Below are the code and all the weights of a small trained network. Each question names an input and a target symbol and asks about switching units off, where a switched-off unit gives its printed mean instead of its output.

import numpy as np


def w(rows, s, z=0):
    codes = np.array(rows[::2]) - 128.0
    scale = np.full(codes.shape[1], s)
    scale[-1] = z or s
    return codes * scale


def norm(h):
    return h / np.sqrt((h * h).mean(-1, keepdims=True) + 1e-5)


def softmax(a):
    e = np.exp(a - a.max(-1, keepdims=True))
    return e / e.sum(-1, keepdims=True)


def log_softmax(a):
    a = a - a.max(-1, keepdims=True)
    return a - np.log(np.exp(a).sum(-1, keepdims=True))


def net(x, mask):
    ids = ['ΘΣΩβδεημ'.index(c) for c in x.split()]
    T = len(ids)
    res = E[ids] + P[:T]
    u = 0
    for l in range(3):
        r = norm(res)
        for j in range(2):
            rows = slice(3 * j, 3 * j + 3)
            q, k, v = (r @ M[l][rows].T for M in (Q, K, V))
            z = softmax(np.where(np.tri(T) > 0, q @ k.T / 3**0.5, -1e9)) @ v
            o = O[l][rows]
            res = res + np.where(mask[u + j], z, o[:, -1]) @ o[:, :-1]
        u += 2
    return log_softmax(norm(res)[-1] @ U[:, :-1].T + U[:, -1])


Q, K, V, O = {}, {}, {}, {}
E = w([
[74,96,253],'Θ',
[73,75,167],'Σ',
[147,136,113],'Ω',
[138,124,111],'β',
[202,180,162],'δ',
[125,194,78],'ε',
[84,90,217],'η',
[140,132,113],'μ',
],0.0054)
P = w([
[115,131,142],'0',
[139,115,167],'1',
[128,107,167],'2',
[123,97,164],'3',
[158,127,88],'4',
[193,135,58],'5',
[207,146,60],'6',
[213,144,29],'7',
[236,164,6],'8',
],0.0012)
Q[0] = w([
[124,123,51],'L0H1',
[139,142,198],'L0H1',
[92,126,101],'L0H1',
[150,140,144],'L0H2',
[252,225,183],'L0H2',
[159,159,141],'L0H2',
],0.0033)
K[0] = w([
[148,168,75],'L0H1',
[115,106,148],'L0H1',
[168,146,127],'L0H1',
[145,129,127],'L0H2',
[253,144,174],'L0H2',
[152,131,130],'L0H2',
],0.0049)
V[0] = w([
[127,253,145],'L0H1',
[126,136,127],'L0H1',
[128,128,128],'L0H1',
[132,80,147],'L0H2',
[142,192,66],'L0H2',
[128,128,128],'L0H2',
],0.0024)
O[0] = w([
[156,57,252,108],'L0H1',
[131,124,133,121],'L0H1',
[128,128,128,128],'L0H1',
[130,187,127,119],'L0H2',
[106,62,102,255],'L0H2',
[128,128,127,128],'L0H2',
],0.0021,0.00034)
Q[1] = w([
[41,244,157],'L1H1',
[207,93,137],'L1H1',
[207,254,195],'L1H1',
[209,120,74],'L1H2',
[48,126,191],'L1H2',
[46,126,205],'L1H2',
],0.0048)
K[1] = w([
[187,96,198],'L1H1',
[124,170,90],'L1H1',
[253,195,190],'L1H1',
[58,104,189],'L1H2',
[209,143,70],'L1H2',
[224,141,81],'L1H2',
],0.0046)
V[1] = w([
[87,122,207],'L1H1',
[183,235,126],'L1H1',
[74,3,120],'L1H1',
[238,163,79],'L1H2',
[93,67,114],'L1H2',
[175,187,134],'L1H2',
],0.0026)
O[1] = w([
[218,122,73,2],'L1H1',
[46,78,74,224],'L1H1',
[192,192,190,41],'L1H1',
[255,125,139,232],'L1H2',
[85,136,171,111],'L1H2',
[183,121,97,159],'L1H2',
],0.0027,0.00073)
Q[2] = w([
[52,153,19],'L2H1',
[200,201,35],'L2H1',
[99,154,51],'L2H1',
[68,49,211],'L2H2',
[180,148,89],'L2H2',
[69,1,221],'L2H2',
],0.0056)
K[2] = w([
[179,18,111],'L2H1',
[1,7,125],'L2H1',
[149,1,115],'L2H1',
[201,21,172],'L2H2',
[97,179,84],'L2H2',
[237,12,166],'L2H2',
],0.0053)
V[2] = w([
[54,176,226],'L2H1',
[155,253,106],'L2H1',
[100,4,159],'L2H1',
[154,158,59],'L2H2',
[106,57,196],'L2H2',
[96,56,222],'L2H2',
],0.0029)
O[2] = w([
[121,57,205,2],'L2H1',
[126,251,207,145],'L2H1',
[122,34,80,107],'L2H1',
[52,107,129,216],'L2H2',
[190,162,146,32],'L2H2',
[224,168,142,2],'L2H2',
],0.003,0.00079)
U = w([
[194,189,183,251],'Θ',
[109,67,126,19],'Σ',
[144,90,119,33],'Ω',
[160,72,117,108],'β',
[32,254,76,174],'δ',
[187,145,77,3],'ε',
[201,132,47,66],'η',
[60,53,250,253],'μ',
],0.0098,0.0049)

Each question gives the input, a string of symbols that net reads in full, and the target symbol t.
The units are the heads (3 rows each of Q, K, V and O). Each row of codes is followed by its name. A weight is (code - 128) times the scale printed after its matrix; where a second scale follows, it is the last column's (O and U).
mask holds one flag per head, layer by layer. A switched-off head (its flag False) gives its mean, the last column of its rows in O, instead of its output. The means were averaged over made-up inputs and are rounded, as every weight is.
A unit's drop is (log p(t) with every unit on - log p(t) with that unit switched off) / (log p(t) with every unit on - log p(t) with every unit switched off).
The circuit of an input: a set's keep is (log p(t) with only the set's units on - log p(t) with every unit switched off) / (log p(t) with every unit on - log p(t) with every unit switched off). Starting from all 6 units, units are removed one at a time, each time the one whose removal leaves the highest keep (on an exact tie, the one counted first), for as long as the keep stays at least 0.8.
circuit, biggest first: the units of the circuit, biggest drop first
most important unit: the unit with the biggest drop
heads that matter: for each layer, one digit per head in row order, 1 if its drop is at least 0.15 and else 0, layers parted by /
drop when u is switched off: that unit's drop, to one decimal
input μ β β β, target Θ: circuit, biggest first : [L1H1; L2H2]
input β δ Ω, target δ: heads that matter : 11 / 11 / 11
input β β Ω δ μ, target δ: circuit, biggest first : [L2H1; L1H1; L0H2]
input ε Σ β β Σ, target Θ: heads that matter : 00 / 11 / 01
input Σ δ β, target μ: heads that matter : 11 / 01 / 10
input β Ω β μ, target δ: most important unit : L0H1
input δ β Θ Σ δ ε Σ, target Θ: circuit, biggest first : [L1H1; L2H2; L2H1]
input δ η ε Σ δ Θ Θ, target Θ: circuit, biggest first : [L2H2; L2H1]
input β δ Ω β β β η β, target δ: heads that matter : 10 / 11 / 01
input Σ Ω β, target μ: heads that matter : 10 / 11 / 10
input η Σ δ β Ω β Ω, target δ: heads that matter : 11 / 11 / 00
input μ δ Ω, target Θ: heads that matter : 11 / 10 / 10
input δ Σ η β Ω μ η, target Θ: heads that matter : 00 / 01 / 01
input δ η β Θ β Σ η, target Θ: drop when L2H1 is switched off : -0.1
input μ Σ ε μ, target Θ: drop when L1H1 is switched off : 1.0
input μ μ η β, target Θ: drop when L2H1 is switched off : 0.0
